[[218  70 178 137  48 205  56]
 [ 99  44 109 207 117  95 151]
 [139 136 132 138 143 134 138]] ans = 205

[[ 262  276 -625 -138  332]
 [ 525  -51   25  332  197]
 [ 251  273 -602 -121  332]] ans = -138

[[-191   30   96 -532 -232  180]
 [ 793  -41  283 -295  643 -291]
 [ -57  543   89 -132 -161 -126]] ans = -232

[[6011 5961 5908 5881]
 [8488 7329 6096 5454]
 [1195 3303 5543 6711]] ans = 5908

[[7 3 4 4 2 0]
 [7 3 8 4 2 0]
 [7 2 4 4 5 1]] ans = 2

[[710  46 786 363 144 244]
 [476 802 460 417 202 921]
 [513 860  82 996 942 582]] ans = 144
---
  6   56   61   13  -12   75  -55 >> 6
 62  -73  -66  -78 >> 62
 65  -67  -14    9 >> 65
 25   46   18  -63  -80 >> 25
 74  -36    6   15 >> 74
 31   17   19   24  -35   63   -3 >> 31
21  18  35  79  -5 >> 21
  8   12  -56   65   -1 >> 8
 74   22   24  -54 >> 74
---
[ 66  -4  10 -34] ans = -34
[  0  28 -74  -1  -5 -20  76] ans = 76
[-12  67  21  12 -17] ans = -17
[ 13 -32  70  56] ans = 56
[ 43 -25 -55  28 -23 -67] ans = -67
[ 64 -41 -45  47] ans = 47
[-36  83  21 -49] ans = -49
[ 10 -44   2   3 -82 -48 -57] ans = -57
---
[[ 19  26  -9  11]
 [-82  43  44 -31]] -> 11, -82

[[ 11  27  82  -4]
 [-40   4 -48 -13]
 [ 11  42  15 -42]] -> -4, 11

[[ 51 -14 -70  12]
 [-22  37  72  -4]
 [-45  -1  74  14]] -> 12, -45

[ 48  40 -58  69  59  20 -22] -> -22, 48

[[-42 -50 -20 -74]
 [ 45  -5 -16 -13]
 [-20 -25 -31  -2]] -> -74, -20

[-35  76  58 -25  81  20 -46] -> -46, -35

[ 59 -50  17 -20  10] -> 10, 59

[-51  36 -14 -63 -25  -4   7] -> 7, -51

[  4   3 -21 -65  16] -> 16, 4

[  5  47 -15 -59 -57 -74 -11] -> -11, 5
---
[[ 37 -63 -66  38  63  45  12]
 [ -3 -33   8  77 -43  -7  37]] | -66

[[ -7 -62  38  39  -6   4 -59]
 [ -5 -58  34  32  -7   5 -60]] | 38

[[ 25  29 -69   7]
 [ 69  73  28  38]] | -69

[[-32 -10  17 -62 -10  30]
 [  2 -18  -4 -45  -4  -9]] | 17

[[ 27  13  48 -40 -31 -30  47]
 [ 36   4  68 -16  26 -17  54]] | 48

[[ 0 51 53 61 57]
 [ 9 59 55 53 58]] | 53

[[ 12 -17 -22   0]
 [ 70 -57  16 -14]] | -22
---
[[  2  23  -4 -17  23 -14  14]
 [-29  19  10   9  -1  -7 -13]
 [ 47 -38 -64 -21  26  19  41]] Out: 14

[-50 -77 -37  51  32  19  24] Out: 24

[[-51  -6 -27  14  17  21]
 [-67 -14 -11  16   5  46]
 [-79 -21  -2  21  10  39]] Out: 21

[-46 -38  39  79  26] Out: 26

[ 16   1   6 -68  23 -64] Out: -64

[ -8  19 -63 -28] Out: -28

[-36  70 -33  -6] Out: -6

[[ 62 -12  12 -80  24 -31]
 [ 55   2  54  29  52  22]] Out: -31
---
[[ -3   6  30  -4 -13 -12   5   5 -17   9 -11 -25  -4   0]
 [ -7 -11  -7  -3   2   8   6  -7  -2   4 -16 -19  12  17]
 [  5  -3  14 -10   1  -9   0   0  -2  -9  -7  -3  -3 -21]
 [  3  -1   7  -6 -12   6 -15   0  -7  23   2  -8  16  -7]
 [  2  -3 -61   3  -5   2 -12   1   4  13  -1 -16  11   0]
 [  5 -10 -17  18   3  -2  22  -2   6   4   9  -4 -11 -12]
 [ -3  -7  28  14  10  -7  10  -4  -1   6  32   6   0   7]
 [  2   7 -20   7  -4 -13   4  -2  -1   4  13   3  11   8]
 [ 12  -3 -16 -26  21   3  -7  -1  -1  10   0 -12   1  -5]
 [  9  -3   3  -6  13 -13  10   2   2  20 -20   4  -1   8]] value 12

[[  5   5  -9  41  48  -4]
 [ 22   8  31  26  17 -42]
 [ -6 -10  12 -29 -58   2]
 [ 21   9  29  30  20 -39]
 [-21  -8   8  45  16  26]
 [ 39  58 -29  -2  12  -6]
 [ -1  19  11  41   1  17]
 [ 22  42   6  15 -28   1]] value -1

[[ 14 -12 -40 -20  27  62 -20  48  28  -6  34  14 -40 -47  -6]
 [-38 -72  14 -63   9  -8 -19  22 -10  20  12 -14  29  -5 -44]
 [ 50  55 -36  61  51  19  49  32   5 -21  -8  64 -42 -23  62]
 [-17 -42  27  -9  49 -57  51  26 -40  18 -26  40  45  18   8]
 [ 31  48  -2  23 -20  64 -23  -1  50   5  40 -14 -16   4  10]
 [-37 -47  55 -55 -35   3 -39 -11  15  42  30 -51  62  39 -53]
 [ 49  54 -35  61  51  18  49  32   4 -21  -7  63 -41 -23  61]
 [  6  30  54  36  -5 -37  37 -24  -7  24 -12   7  54  61  24]
 [ 31  49  -2  23 -20  64 -23  -1  50   5  40 -14 -16   4  10]
 [ 51  57 -37  63  52  20  50  33   5 -22  -8  65 -44 -24  64]
 [ 13 -14 -40 -22  27  64 -21  49  29  -6  36  13 -40 -48  -8]
 [ 58  66 -41  72  54  23  53  33   7 -26  -8  69 -50 -25  71]] value 13

[[ -3   6  60  54  33 -43  26]
 [  1  -3  20  53  -5 -68  11]
 [ 17 -10  81  24  75  30   9]
 [  6  -2  -6 -48  19  74 -12]
 [-45  52  52  11  37  -9  63]
 [ -9  15  81  46  57 -18  37]
 [-45  50   7 -30  10  26  42]] value -9

[[ 80  82  81  78 -29  80 -25  81  82  80  26  82  81]
 [ 75  77  76  73 -23  75 -23  75  76  75  23  76  76]
 [ 79  80  79  76 -30  78 -23  79  80  79  23  80  79]
 [ 75  77  75  72 -25  74 -26  75  76  75  27  76  75]
 [ 77  78  77  74 -28  76 -23  77  78  76  24  78  77]
 [ 77  78  77  74 -28  76 -22  77  78  76  23  78  77]
 [ 78  80  79  76 -23  78 -28  78  80  78  28  80  79]
 [ 77  79  78  75 -27  77 -23  77  78  77  24  78  78]
 [ 79  81  79  76 -26  78 -22  79  80  79  23  80  79]
 [ 80  81  80  77 -28  79 -26  80  81  79  26  81  80]
 [ 80  82  81  78 -27  80 -27  80  81  80  28  81  81]
 [ 76  77  76  73 -29  75 -23  76  77  76  23  77  76]] value 80
---
-8,22,-8,39
-38,59,61,54
-12,41,-19,11
-> -19

-43,46,-26,63
75,-38,-25,27
-25,79,17,36
-> 17

-25,-76,-80,-22
-25,-1,-16,15
-68,1,-6,15
-> -6

28,33,77,-69
50,18,54,-81
16,38,82,-61
-> 82

47,31,-15,-17
62,37,-35,-16
46,30,-16,-18
-> -16

-6,36,1,71
45,8,-30,-19
25,16,29,8
-> 29

8,31,66,55
34,73,62,59
-16,-25,-32,-21
-> -32
